Below are the code and all the weights of a small trained network. Each question names an input and a target symbol and asks about switching units off, where a switched-off unit gives its printed mean instead of its output.

import numpy as np


def w(rows, s, z=0):
    codes = np.array(rows[::2]) - 128.0
    scale = np.full(codes.shape[1], s)
    scale[-1] = z or s
    return codes * scale


def f(y):
    return np.maximum(y, 0)


def softmax(a):
    e = np.exp(a - a.max(-1, keepdims=True))
    return e / e.sum(-1, keepdims=True)


def log_softmax(a):
    a = a - a.max(-1, keepdims=True)
    return a - np.log(np.exp(a).sum(-1, keepdims=True))


def net(x, mask):
    ids = ['αεξτφψω'.index(c) for c in x.split()]
    T = len(ids)
    res = E[ids] + P[:T]
    u = 0
    for l in range(3):
        q, k, v = (res @ M[l].T for M in (Q, K, V))
        z = softmax(np.where(np.tri(T) > 0, q @ k.T / 2**0.5, -1e9)) @ v
        res = res + np.where(mask[u], z, O[l][:, -1]) @ O[l][:, :-1]
        u += 1
        y = f(res @ A[l][:, :-1].T + A[l][:, -1])
        res = res + np.where(mask[u : u + 4], y, B[l][:, -1]) @ B[l][:, :-1]
        u += 4
    return log_softmax(res[-1] @ U[:, :-1].T + U[:, -1])


Q, K, V, O, A, B = {}, {}, {}, {}, {}, {}
E = w([
[78,72,119,168],'α',
[125,167,81,106],'ε',
[125,31,214,180],'ξ',
[154,86,223,140],'τ',
[119,50,164,168],'φ',
[159,144,160,130],'ψ',
[244,158,187,28],'ω',
],0.011)
P = w([
[72,108,128,145],'0',
[107,85,137,117],'1',
[144,76,136,125],'2',
[196,72,128,141],'3',
[211,43,113,156],'4',
[244,20,108,162],'5',
],0.011)
Q[0] = w([
[212,3,77,126],'L0H0',
[212,216,187,147],'L0H0',
],0.0056)
K[0] = w([
[254,125,149,112],'L0H0',
[104,108,102,29],'L0H0',
],0.0092)
V[0] = w([
[244,106,197,24],'L0H0',
[117,2,222,184],'L0H0',
],0.0067)
O[0] = w([
[62,254,187,134,244],'L0H0',
[131,230,84,224,254],'L0H0',
],0.0075,0.0054)
A[0] = w([
[2,154,97,81,98],'L0N0',
[158,157,98,159,191],'L0N1',
[107,184,45,123,88],'L0N2',
[153,100,133,129,4],'L0N3',
],0.0072,0.0027)
B[0] = w([
[102,202,103,114,144],'L0N0',
[144,91,183,157,251],'L0N1',
[75,159,221,255,151],'L0N2',
[172,125,109,186,128],'L0N3',
],0.0081,0.003)
Q[1] = w([
[218,149,89,20],'L1H0',
[155,135,148,255],'L1H0',
],0.0068)
K[1] = w([
[190,108,203,34],'L1H0',
[187,2,97,82],'L1H0',
],0.0062)
V[1] = w([
[103,127,184,76],'L1H0',
[3,133,142,188],'L1H0',
],0.0062)
O[1] = w([
[157,224,155,184,79],'L1H0',
[1,216,118,97,254],'L1H0',
],0.0057,0.0024)
A[1] = w([
[105,81,254,168,75],'L1N0',
[159,40,71,95,255],'L1N1',
[58,3,118,184,97],'L1N2',
[141,141,68,128,87],'L1N3',
],0.0068,0.0066)
B[1] = w([
[99,170,2,142,193],'L1N0',
[228,116,139,174,254],'L1N1',
[178,239,45,119,216],'L1N2',
[79,163,121,129,128],'L1N3',
],0.0086,0.0037)
Q[2] = w([
[99,81,135,7],'L2H0',
[91,139,148,159],'L2H0',
],0.016)
K[2] = w([
[32,130,2,30],'L2H0',
[221,214,106,131],'L2H0',
],0.0072)
V[2] = w([
[53,115,155,255],'L2H0',
[49,97,237,8],'L2H0',
],0.0073)
O[2] = w([
[65,50,253,120,158],'L2H0',
[156,166,144,233,2],'L2H0',
],0.012,0.0083)
A[2] = w([
[137,124,163,29,52],'L2N0',
[97,190,163,98,96],'L2N1',
[160,141,162,254,93],'L2N2',
[159,116,160,68,254],'L2N3',
],0.0084,0.0056)
B[2] = w([
[96,204,69,68,185],'L2N0',
[60,86,145,73,160],'L2N1',
[90,116,99,71,174],'L2N2',
[132,97,71,245,254],'L2N3',
],0.011,0.0083)
U = w([
[102,107,53,44,10],'α',
[202,94,47,146,106],'ε',
[53,84,113,72,31],'ξ',
[92,92,169,135,92],'τ',
[73,110,80,106,254],'φ',
[167,79,130,191,217],'ψ',
[93,254,93,137,130],'ω',
],0.0069,0.0059)

Each question gives the input, a string of symbols that net reads in full, and the target symbol t.
The units are the heads (2 rows each of Q, K, V and O) and the neurons (one row each of A and B). Each row of codes is followed by its name. A weight is (code - 128) times the scale printed after its matrix; where a second scale follows, it is the last column's (O, A, B and U).
mask holds one flag per unit, layer by layer, with each layer's heads first. A switched-off unit (its flag False) gives its mean, the last column of its rows in O or B, instead of its output. The means were averaged over made-up inputs and are rounded, as every weight is.
A unit's drop is (log p(t) with every unit on - log p(t) with that unit switched off) / (log p(t) with every unit on - log p(t) with every unit switched off).
The circuit of an input: a set's keep is (log p(t) with only the set's units on - log p(t) with every unit switched off) / (log p(t) with every unit on - log p(t) with every unit switched off). Starting from the 12 units with the biggest drops (on a tie, the unit counted first), units are removed one at a time, each time the one whose removal leaves the highest keep (on an exact tie, the one counted first), for as long as the keep stays at least 0.8.
units of the circuit, in order: the units of the circuit, biggest drop first
unit that matters most: the unit with the biggest drop
top k neurons: the k neurons with the biggest drops, biggest first
top k neurons in layer l: the k neurons of layer l with the biggest drops, biggest first
drop of u: that unit's drop, to one decimal
input ω ε τ, target ω: unit that matters most	L2H0
input α ε ξ ω α ψ, target ω: units of the circuit, in order	(L0H0 L2H0 L1H0)
input α ε ε ω ψ ξ, target ω: units of the circuit, in order	(L0H0 L2H0 L1N0)
input ε τ α ω ω ψ, target ω: units of the circuit, in order	(L0H0 L2H0)
input φ ω τ φ, target ω: top 2 neurons	(L1N0 L2N3)
input ε ε α, target ε: top 2 neurons	(L1N2 L1N1)
input φ τ ω ω ε ε, target ω: units of the circuit, in order	(L0H0 L2H0)
input ε ε ε, target ε: units of the circuit, in order	(L0H0 L2H0 L1N1 L1H0)
input ω ξ τ, target ω: units of the circuit, in order	(L1H0 L1N0 L0H0)
input ε τ ε ω ξ ε, target ω: units of the circuit, in order	(L0H0 L2H0 L1N0)
input ε α α, target ε: units of the circuit, in order	(L0H0 L1N2 L1N1)
input ψ ω φ ξ, target ω: units of the circuit, in order	(L1N0 L1H0 L2H0 L0H0)
input ε τ ψ, target ψ: top 3 neurons	(L1N2 L2N0 L2N2)
input α τ ω α, target ω: top neuron	(L2N3)
input ψ ξ ψ ε ε, target ψ: top 3 neurons in layer 1	(L1N2 L1N0 L1N1)
input ψ ε ψ, target ψ: top 2 neurons in layer 1	(L1N2 L1N0)
input τ φ ε ε, target ψ: top 2 neurons in layer 1	(L1N2 L1N1)
input α ε ε ε, target ε: top 2 neurons in layer 1	(L1N1 L1N2)
input ω ω ε ω φ α, target ω: drop of L2N0	-0.1
input ε ε ψ, target ε: drop of L0N2	0.1
input ψ ω ξ ω, target ω: units of the circuit, in order	(L0H0)
